Below are the code and all the weights of a small trained network. Each question names an input and a target symbol and asks about switching units off, where a switched-off unit gives its printed mean instead of its output.

import numpy as np


def w(rows, s, z=0):
    codes = np.array(rows[::2]) - 128.0
    scale = np.full(codes.shape[1], s)
    scale[-1] = z or s
    return codes * scale


def f(y):
    return y / 2 * (1 + np.tanh(0.7978845608 * (y + 0.044715 * y**3)))


def softmax(a):
    e = np.exp(a - a.max(-1, keepdims=True))
    return e / e.sum(-1, keepdims=True)


def log_softmax(a):
    a = a - a.max(-1, keepdims=True)
    return a - np.log(np.exp(a).sum(-1, keepdims=True))


def net(x, mask):
    ids = ['αβγεζθλμξπστφψω'.index(c) for c in x.split()]
    T = len(ids)
    res = E[ids] + P[:T]
    r = res
    for j in range(2):
        rows = slice(2 * j, 2 * j + 2)
        q, k, v = (r @ M[0][rows].T for M in (Q, K, V))
        z = softmax(np.where(np.tri(T) > 0, q @ k.T / 2**0.5, -1e9)) @ v
        o = O[0][rows]
        res = res + np.where(mask[j], z, o[:, -1]) @ o[:, :-1]
    y = f(res @ A[0][:, :-1].T + A[0][:, -1])
    res = res + np.where(mask[2:6], y, B[0][:, -1]) @ B[0][:, :-1]
    return log_softmax(res[-1] @ U[:, :-1].T + U[:, -1])


Q, K, V, O, A, B = {}, {}, {}, {}, {}, {}
E = w([
[130,231,107,193,113],'α',
[165,162,180,117,133],'β',
[215,54,60,187,137],'γ',
[106,6,192,133,157],'ε',
[188,208,89,137,94],'ζ',
[165,163,118,99,102],'θ',
[70,159,135,51,156],'λ',
[102,198,164,125,106],'μ',
[57,174,104,152,193],'ξ',
[134,50,126,8,120],'π',
[224,62,79,107,85],'σ',
[144,174,100,231,130],'τ',
[145,138,188,229,129],'φ',
[208,96,143,80,7],'ψ',
[89,140,197,168,92],'ω',
],0.018)
P = w([
[251,136,192,78,141],'0',
[57,142,62,135,116],'1',
[121,161,208,105,192],'2',
[108,137,44,121,102],'3',
[171,125,172,175,173],'4',
[112,137,32,117,112],'5',
[202,104,163,193,148],'6',
[115,136,40,114,111],'7',
[211,124,163,209,131],'8',
[117,131,31,109,115],'9',
[158,133,169,223,173],'10',
],0.013)
Q[0] = w([
[2,54,95,113,97],'h0',
[113,162,241,40,232],'h0',
[167,180,2,64,63],'h1',
[125,175,118,176,136],'h1',
],0.0064)
K[0] = w([
[3,61,57,116,178],'h0',
[186,163,165,97,164],'h0',
[184,179,58,41,121],'h1',
[126,199,45,211,171],'h1',
],0.0075)
V[0] = w([
[130,185,120,50,58],'h0',
[253,134,207,168,185],'h0',
[108,174,197,144,122],'h1',
[79,150,105,147,37],'h1',
],0.0084)
O[0] = w([
[214,113,201,49,83,133],'h0',
[232,81,201,143,197,253],'h0',
[188,170,131,181,232,185],'h1',
[101,204,254,213,95,159],'h1',
],0.0079,0.0058)
A[0] = w([
[140,215,89,108,147,115],'n0',
[35,200,130,25,168,182],'n1',
[179,138,192,122,202,1],'n2',
[136,120,143,214,254,182],'n3',
],0.0074,0.0069)
B[0] = w([
[228,130,94,126,129,139],'n0',
[77,135,145,109,208,147],'n1',
[92,124,4,168,130,186],'n2',
[160,90,176,96,80,254],'n3',
],0.012,0.015)
U = w([
[250,102,168,89,238,244],'α',
[173,100,223,156,107,147],'β',
[146,124,126,95,29,3],'γ',
[136,97,54,215,254,18],'ε',
[173,140,99,84,127,99],'ζ',
[155,179,143,102,162,168],'θ',
[136,60,50,132,69,9],'λ',
[92,21,84,178,144,62],'μ',
[76,122,123,188,92,219],'ξ',
[169,206,91,181,136,6],'π',
[125,71,101,81,125,126],'σ',
[127,37,6,205,128,9],'τ',
[192,178,93,93,108,23],'φ',
[150,120,114,95,195,86],'ψ',
[120,114,37,252,87,21],'ω',
],0.0086,0.0042)

Each question gives the input, a string of symbols that net reads in full, and the target symbol t.
The units are the heads (2 rows each of Q, K, V and O) and the neurons (one row each of A and B). Each row of codes is followed by its name. A weight is (code - 128) times the scale printed after its matrix; where a second scale follows, it is the last column's (O, A, B and U).
mask holds one flag per unit, heads first, then neurons. A switched-off unit (its flag False) gives its mean, the last column of its rows in O or B, instead of its output. The means were averaged over made-up inputs and are rounded, as every weight is.
A unit's drop is (log p(t) with every unit on - log p(t) with that unit switched off) / (log p(t) with every unit on - log p(t) with every unit switched off).
The circuit of an input: a set's keep is (log p(t) with only the set's units on - log p(t) with every unit switched off) / (log p(t) with every unit on - log p(t) with every unit switched off). Starting from all 6 units, units are removed one at a time, each time the one whose removal leaves the highest keep (on an exact tie, the one counted first), for as long as the keep stays at least 0.8.
units of the circuit, in order: the units of the circuit, biggest drop first
unit that matters most: the unit with the biggest drop
k most important neurons: the k neurons with the biggest drops, biggest first
heads that matter: for each layer, one digit per head in row order, 1 if its drop is at least 0.15 and else 0, layers parted by /
drop of u: that unit's drop, to one decimal
input σ ψ μ ξ ω ω, target ξ: heads that matter : 10
input λ ω ω τ ω ω γ φ γ, target β: 2 most important neurons : n3; n2
input ξ ω β λ φ ω α ω ω ω α, target β: heads that matter : 00
input ω θ ω ξ, target ε: units of the circuit, in order : h0; n1; n3
input ψ φ α ξ ζ τ ξ λ, target ψ: units of the circuit, in order : n1; h0
input ω β π φ, target β: heads that matter : 00
input σ α ω τ γ φ, target β: most important neuron : n2
input ω α π μ ω τ ζ ω μ γ α, target β: heads that matter : 01
input μ φ τ ψ μ γ ω ξ, target ε: units of the circuit, in order : h0; n1
input ω τ ω ω ω ω ω ω φ ξ ξ, target β: drop of n1 : 0.1
input β α ω, target α: drop of h1 : 0.3
input φ φ ε ε α, target α: drop of n3 : 1.6
input τ ω α ω ω μ ω μ τ, target β: drop of n3 : 1.5
input μ α θ τ φ τ ξ ω τ, target β: unit that matters most : n3
